Here is a tiny trained network, its code and every weight. The questions are about switching its units off for an input and a class, where a switched-off unit gives its printed mean instead of its output.

import numpy as np


def w(rows, s, z=0):
    codes = np.array(rows[::2]) - 128.0
    scale = np.full(codes.shape[1], s)
    scale[-1] = z or s
    return codes * scale


def f(y):
    return y / 2 * (1 + np.tanh(0.7978845608 * (y + 0.044715 * y**3)))


def log_softmax(a):
    a = a - a.max(-1, keepdims=True)
    return a - np.log(np.exp(a).sum(-1, keepdims=True))


def net(x, mask):
    res = np.array(x, float).reshape(1, 5) / 4 @ E
    y = f(res @ A[0][:, :-1].T + A[0][:, -1])
    res = res + np.where(mask, y, B[0][:, -1]) @ B[0][:, :-1]
    return log_softmax(res[-1] @ U[:, :-1].T + U[:, -1])


A, B = {}, {}
E = w([
[28,61,67],'x0',
[246,45,163],'x1',
[203,161,3],'x2',
[152,228,70],'x3',
[129,73,68],'x4',
],0.0054)
A[0] = w([
[201,121,225,69],'N0',
[165,71,84,89],'N1',
[117,122,162,96],'N2',
[158,95,108,46],'N3',
[68,121,188,223],'N4',
[59,91,122,254],'N5',
[245,114,115,196],'N6',
[51,216,232,162],'N7',
[166,111,73,119],'N8',
[149,214,139,192],'N9',
[41,88,174,104],'N10',
[154,18,32,94],'N11',
],0.012,0.0035)
B[0] = w([
[191,22,174,208],'N0',
[85,111,152,166],'N1',
[133,131,174,133],'N2',
[98,80,142,132],'N3',
[178,170,158,214],'N4',
[134,227,103,217],'N5',
[132,25,116,254],'N6',
[240,150,108,237],'N7',
[81,91,93,168],'N8',
[186,129,67,191],'N9',
[143,173,185,201],'N10',
[1,102,100,220],'N11',
],0.018,0.0063)
U = w([
[86,132,76,64],'0',
[107,69,93,107],'1',
[128,46,191,42],'2',
[132,76,71,255],'3',
[134,130,169,206],'4',
[6,107,206,134],'5',
[123,138,205,10],'6',
],0.013,0.0031)

Each question gives the input, the list of numbers given to net, and the class t.
The units are the neurons (one row each of A and B). Each row of codes is followed by its name. A weight is (code - 128) times the scale printed after its matrix; where a second scale follows, it is the last column's (A, B and U).
mask holds one flag per neuron, in row order. A switched-off neuron (its flag False) gives its mean, the last column of its row in B, instead of its output. The means were averaged over made-up inputs and are rounded, as every weight is.
A unit's drop is (log p(t) with every unit on - log p(t) with that unit switched off) / (log p(t) with every unit on - log p(t) with every unit switched off).
The circuit of an input: a set's keep is (log p(t) with only the set's units on - log p(t) with every unit switched off) / (log p(t) with every unit on - log p(t) with every unit switched off). Starting from all 12 units, units are removed one at a time, each time the one whose removal leaves the highest keep (on an exact tie, the one counted first), for as long as the keep stays at least 0.8.
units of the circuit, in order: the units of the circuit, biggest drop first
most important unit: the unit with the biggest drop
k most important neurons: the k neurons with the biggest drops, biggest first
drop of u: that unit's drop, to one decimal
input [5,-6,-4,5,-1], class 4: most important unit	N7
input [8,1,5,-2,0], class 5: units of the circuit, in order	(N11 N7)
input [1,3,-3,-7,-5], class 6: 3 most important neurons	(N6 N10 N4)
input [4,-2,0,2,5], class 5: units of the circuit, in order	(N7 N9)
input [0,-4,7,-6,-6], class 0: 2 most important neurons	(N0 N6)
input [2,6,-8,-8,-5], class 6: units of the circuit, in order	(N10 N4)
input [4,7,-2,8,8], class 5: units of the circuit, in order	(N11 N7)
input [-8,2,4,0,-8], class 2: 4 most important neurons	(N0 N5 N6 N11)
input [7,2,-4,5,4], class 5: units of the circuit, in order	(N7 N9)
input [5,-2,3,4,0], class 0: units of the circuit, in order	(N6 N0)
input [-2,-5,-3,3,1], class 4: 4 most important neurons	(N6 N11 N7 N8)
input [-2,2,-2,8,-3], class 3: units of the circuit, in order	(N9 N10)
input [-6,4,-6,8,3], class 2: 2 most important neurons	(N0 N5)
input [8,-6,3,-1,0], class 0: units of the circuit, in order	(N5)
input [-2,-5,3,-4,-1], class 0: 3 most important neurons	(N0 N6 N10)
input [2,6,-8,-8,6], class 5: 2 most important neurons	(N11 N7)
input [7,-1,7,4,1], class 5: 3 most important neurons	(N11 N7 N9)
input [-1,-4,-7,-1,3], class 4: drop of N7	0.4
input [-3,-1,3,2,-8], class 3: drop of N10	0.1
input [6,7,-5,1,-3], class 6: drop of N6	0.2
input [-2,5,8,-4,0], class 1: drop of N11	0.4
input [-5,5,-1,8,-6], class 3: units of the circuit, in order	(N9)
